Here is a tiny trained network, its code and every weight. The questions are about switching its units off for an input and a target symbol, where a switched-off unit gives its printed mean instead of its output.

import numpy as np


def w(rows, s, z=0):
    codes = np.array(rows[::2]) - 128.0
    scale = np.full(codes.shape[1], s)
    scale[-1] = z or s
    return codes * scale


def f(y):
    return np.maximum(y, 0)


def softmax(a):
    e = np.exp(a - a.max(-1, keepdims=True))
    return e / e.sum(-1, keepdims=True)


def log_softmax(a):
    a = a - a.max(-1, keepdims=True)
    return a - np.log(np.exp(a).sum(-1, keepdims=True))


def net(x, mask):
    ids = ['ΓΞεηλστ'.index(c) for c in x.split()]
    T = len(ids)
    res = E[ids] + P[:T]
    u = 0
    for l in range(2):
        r = res
        for j in range(3):
            rows = slice(3 * j, 3 * j + 3)
            q, k, v = (r @ M[l][rows].T for M in (Q, K, V))
            z = softmax(np.where(np.tri(T) > 0, q @ k.T / 3**0.5, -1e9)) @ v
            o = O[l][rows]
            res = res + np.where(mask[u + j], z, o[:, -1]) @ o[:, :-1]
        u += 3
        y = f(res @ A[l][:, :-1].T + A[l][:, -1])
        res = res + np.where(mask[u : u + 4], y, B[l][:, -1]) @ B[l][:, :-1]
        u += 4
    return log_softmax(res[-1] @ U[:, :-1].T + U[:, -1])


Q, K, V, O, A, B = {}, {}, {}, {}, {}, {}
E = w([
[12,69,70,111,133,34,35,216,125,186,87,161],'Γ',
[197,230,33,198,155,180,44,218,40,73,87,98],'Ξ',
[250,116,111,65,97,252,183,205,133,213,181,179],'ε',
[50,46,196,253,163,247,93,54,218,47,187,39],'η',
[97,210,55,61,108,175,187,61,194,67,99,196],'λ',
[197,44,210,48,75,34,111,99,31,37,47,49],'σ',
[173,216,178,172,142,60,177,60,104,228,202,137],'τ',
],0.0051)
P = w([
[112,112,111,130,208,127,208,114,118,147,106,122],'0',
[221,92,137,152,202,56,49,112,205,99,106,245],'1',
[56,204,157,68,13,174,134,140,107,142,238,61],'2',
[206,150,158,150,24,95,17,153,187,86,156,182],'3',
[197,107,106,237,78,106,152,139,196,152,8,113],'4',
[5,168,113,42,211,197,125,148,3,110,180,8],'5',
[115,106,80,173,185,174,158,161,26,132,17,39],'6',
],0.0052)
Q[0] = w([
[86,198,108,73,89,177,254,124,106,198,168,106],'0.h1',
[77,92,200,182,81,194,146,81,159,118,181,69],'0.h1',
[92,93,120,153,169,182,254,83,147,156,120,115],'0.h1',
[66,120,155,44,115,121,100,158,78,134,174,94],'0.h2',
[56,80,174,40,99,102,114,130,117,141,165,114],'0.h2',
[137,51,168,140,125,91,178,67,180,151,88,158],'0.h2',
[209,87,150,108,66,75,57,188,161,116,106,204],'0.h3',
[136,182,175,97,68,175,179,74,139,130,198,100],'0.h3',
[98,53,181,76,120,61,141,121,69,86,80,70],'0.h3',
],0.0082)
K[0] = w([
[50,181,96,45,141,169,218,153,34,181,159,57],'0.h1',
[56,95,176,185,91,181,116,131,116,107,154,40],'0.h1',
[31,50,80,148,254,215,214,111,59,121,69,37],'0.h1',
[49,155,156,50,78,147,164,142,69,165,190,68],'0.h2',
[41,111,174,31,82,121,176,108,121,179,194,106],'0.h2',
[154,40,180,99,177,64,166,57,189,153,107,204],'0.h2',
[192,108,151,126,39,93,69,188,157,124,105,158],'0.h3',
[114,200,178,68,78,204,187,80,120,129,223,89],'0.h3',
[107,46,182,94,124,60,146,96,79,86,67,69],'0.h3',
],0.0087)
V[0] = w([
[112,156,33,45,194,151,221,173,3,154,40,91],'0.h1',
[105,53,201,209,110,186,65,77,226,32,170,85],'0.h1',
[204,218,104,58,62,57,117,126,183,166,154,249],'0.h1',
[61,227,75,105,30,210,76,213,43,99,169,31],'0.h2',
[203,154,143,199,141,113,113,159,78,183,149,104],'0.h2',
[56,93,192,26,94,125,176,126,86,216,214,83],'0.h2',
[95,145,43,184,178,176,108,194,203,192,162,204],'0.h3',
[144,223,137,108,89,229,207,84,134,155,234,103],'0.h3',
[12,199,113,189,198,117,157,27,156,117,164,90],'0.h3',
],0.0051)
O[0] = w([
[147,158,48,59,205,134,254,123,57,153,72,125,8],'0.h1',
[88,66,177,204,113,195,70,110,205,61,154,72,244],'0.h1',
[176,199,136,55,28,59,45,141,132,132,142,238,176],'0.h1',
[62,198,81,96,78,166,51,195,59,99,182,47,171],'0.h2',
[225,177,157,189,159,102,123,178,79,180,148,106,94],'0.h2',
[51,92,189,29,87,109,149,133,88,176,203,97,35],'0.h2',
[83,156,59,172,196,190,99,179,205,195,166,209,146],'0.h3',
[167,192,138,126,97,199,218,88,181,143,220,114,158],'0.h3',
[12,187,118,180,193,103,156,54,143,110,184,105,199],'0.h3',
],0.0047,0.0011)
A[0] = w([
[152,157,145,130,90,151,152,75,209,129,164,169,229],'0.n1',
[59,120,85,139,125,88,69,212,124,162,112,134,186],'0.n2',
[176,119,136,114,98,118,97,168,81,74,89,95,209],'0.n3',
[146,118,87,169,188,156,254,92,123,173,71,98,252],'0.n4',
],0.0072,0.0036)
B[0] = w([
[143,142,151,129,45,130,118,99,253,123,172,191,241],'0.n1',
[31,123,61,158,113,78,47,226,104,163,109,124,200],'0.n2',
[201,125,138,119,86,138,63,156,56,72,88,92,215],'0.n3',
[112,117,95,169,180,137,247,132,96,159,53,74,254],'0.n4',
],0.0046,0.006)
Q[1] = w([
[139,122,129,153,79,90,86,161,135,106,88,128],'1.h1',
[144,140,154,105,111,139,114,98,162,129,178,173],'1.h1',
[153,105,124,154,126,140,170,109,163,160,113,152],'1.h1',
[161,99,144,137,122,135,182,80,199,180,135,180],'1.h2',
[171,133,160,153,51,103,72,129,207,111,140,199],'1.h2',
[100,156,152,56,147,144,98,106,132,108,253,158],'1.h2',
[104,162,155,63,154,145,82,117,108,90,225,139],'1.h3',
[196,98,202,96,94,120,146,65,127,76,118,131],'1.h3',
[146,125,147,150,77,117,103,126,222,151,151,211],'1.h3',
],0.0073)
K[1] = w([
[129,88,128,216,199,150,127,100,185,119,115,144],'1.h1',
[124,119,105,90,185,99,199,119,91,164,82,123],'1.h1',
[206,114,123,102,135,59,91,149,115,122,62,198],'1.h1',
[149,66,156,125,195,125,161,72,184,154,153,198],'1.h2',
[151,78,96,150,251,113,150,125,104,137,60,136],'1.h2',
[51,130,116,106,148,169,250,109,104,183,146,44],'1.h2',
[72,155,113,100,127,155,214,120,97,169,143,22],'1.h3',
[197,60,183,102,155,134,172,77,108,60,91,105],'1.h3',
[128,86,86,161,254,111,160,127,134,167,90,167],'1.h3',
],0.0063)
V[1] = w([
[141,194,73,71,128,85,144,161,106,192,123,200],'1.h1',
[194,249,46,119,141,146,138,183,96,168,128,172],'1.h1',
[145,173,76,60,122,85,132,179,91,185,112,190],'1.h1',
[50,189,138,123,133,51,165,16,210,131,169,189],'1.h2',
[42,97,105,207,142,180,91,109,174,12,108,77],'1.h2',
[134,151,202,239,143,41,109,110,90,165,160,72],'1.h2',
[156,253,61,154,153,154,145,98,122,59,107,143],'1.h3',
[107,126,104,211,168,196,122,187,157,221,192,130],'1.h3',
[66,138,64,90,136,32,106,170,80,139,70,138],'1.h3',
],0.0049)
O[1] = w([
[130,103,138,152,70,89,140,108,84,91,75,82,42],'1.h1',
[136,130,92,191,86,66,126,138,106,78,104,58,48],'1.h1',
[134,110,145,134,78,88,133,99,98,97,68,66,1],'1.h1',
[120,75,136,181,66,171,181,122,30,98,158,222,61],'1.h2',
[240,74,53,86,174,118,164,61,128,95,250,107,236],'1.h2',
[164,228,217,124,228,142,253,207,152,8,170,170,126],'1.h2',
[140,177,31,252,113,126,62,141,85,97,186,112,158],'1.h3',
[144,75,143,112,79,36,193,151,119,51,104,40,98],'1.h3',
[166,176,161,115,142,180,77,66,84,106,80,91,251],'1.h3',
],0.0056,0.0023)
A[1] = w([
[183,109,223,69,107,142,157,3,93,85,80,100,176],'1.n1',
[42,66,132,130,74,44,103,157,125,165,55,99,177],'1.n2',
[126,99,65,187,94,179,116,56,48,141,139,165,220],'1.n3',
[95,173,208,168,120,154,189,224,99,52,106,177,255],'1.n4',
],0.0048,0.00093)
B[1] = w([
[216,16,253,5,96,241,168,6,3,62,32,150,214],'1.n1',
[34,5,142,51,38,49,216,197,208,224,91,142,243],'1.n2',
[114,90,58,219,75,226,47,61,30,185,199,227,252],'1.n3',
[61,198,237,193,175,140,235,237,72,34,103,222,186],'1.n4',
],0.004,0.0038)
U = w([
[194,79,213,50,121,174,122,32,63,59,75,108,83],'Γ',
[200,225,46,187,143,54,100,125,156,39,129,10,150],'Ξ',
[42,38,130,88,71,33,146,191,210,215,78,99,137],'ε',
[186,40,92,76,152,80,197,148,158,81,221,141,138],'η',
[111,66,38,193,82,187,68,51,26,195,160,189,76],'λ',
[84,240,151,98,198,226,68,141,220,254,119,173,253],'σ',
[83,185,219,183,139,137,183,244,72,34,112,215,47],'τ',
],0.0039,0.00067)

Each question gives the input, a string of symbols that net reads in full, and the target symbol t.
The units are the heads (3 rows each of Q, K, V and O) and the neurons (one row each of A and B). Each row of codes is followed by its name. A weight is (code - 128) times the scale printed after its matrix; where a second scale follows, it is the last column's (O, A, B and U).
mask holds one flag per unit, layer by layer, with each layer's heads first. A switched-off unit (its flag False) gives its mean, the last column of its rows in O or B, instead of its output. The means were averaged over made-up inputs and are rounded, as every weight is.
A unit's drop is (log p(t) with every unit on - log p(t) with that unit switched off) / (log p(t) with every unit on - log p(t) with every unit switched off).
top k neurons: the k neurons with the biggest drops, biggest first
top k neurons in layer l: the k neurons of layer l with the biggest drops, biggest first
heads that matter: for each layer, one digit per head in row order, 1 if its drop is at least 0.15 and else 0, layers parted by /
drop when u is switched off: that unit's drop, to one decimal
input Γ η Γ τ, target Γ: top 2 neurons	[1.n1 0.n2]
input λ Γ Γ η, target λ: heads that matter	100 / 010
input σ η λ, target σ: heads that matter	101 / 001
input Ξ λ ε λ η, target λ: heads that matter	010 / 010
input η λ Γ ε, target η: heads that matter	100 / 011
input η Ξ Γ, target σ: heads that matter	100 / 100
input τ η ε λ, target τ: top neuron	[1.n4]
input λ Γ τ λ τ ε, target τ: heads that matter	110 / 010
input τ τ Γ Ξ, target Ξ: heads that matter	010 / 010
input η ε σ σ λ, target ε: heads that matter	011 / 011
input η ε η λ Γ τ λ, target λ: top 2 neurons in layer 0	[0.n1 0.n4]
input λ σ τ σ, target Γ: heads that matter	001 / 000
input ε λ λ Ξ λ, target λ: top 2 neurons	[1.n3 0.n1]
input η τ ε σ λ, target τ: heads that matter	010 / 010
input τ Γ σ η ε, target Γ: top 2 neurons	[0.n2 1.n1]
input Ξ Γ η τ, target Ξ: top neuron	[0.n4]
input λ η τ Ξ λ, target η: heads that matter	110 / 011
input η ε σ σ λ ε τ, target σ: heads that matter	001 / 011
input η λ σ τ τ ε τ, target τ: top 3 neurons	[1.n4 0.n4 0.n1]
input ε λ τ η Ξ σ η, target η: top 2 neurons in layer 0	[0.n1 0.n4]
input η λ Γ, target σ: top neuron	[0.n2]
input Γ τ Γ Ξ Γ, target ε: top 2 neurons	[1.n2 0.n2]
input Γ η λ ε Ξ, target σ: heads that matter	100 / 100
input λ λ τ, target λ: heads that matter	000 / 010
input σ τ ε, target σ: top 2 neurons	[0.n4 0.n1]
input Γ ε Γ Ξ σ, target Γ: top 3 neurons	[1.n1 0.n3 0.n2]
input ε η λ τ λ τ η, target τ: top 2 neurons	[1.n4 0.n4]
input σ τ η, target σ: top neuron	[0.n4]
input ε λ σ Ξ Ξ λ λ, target Ξ: drop when 0.h1 is switched off	0.1
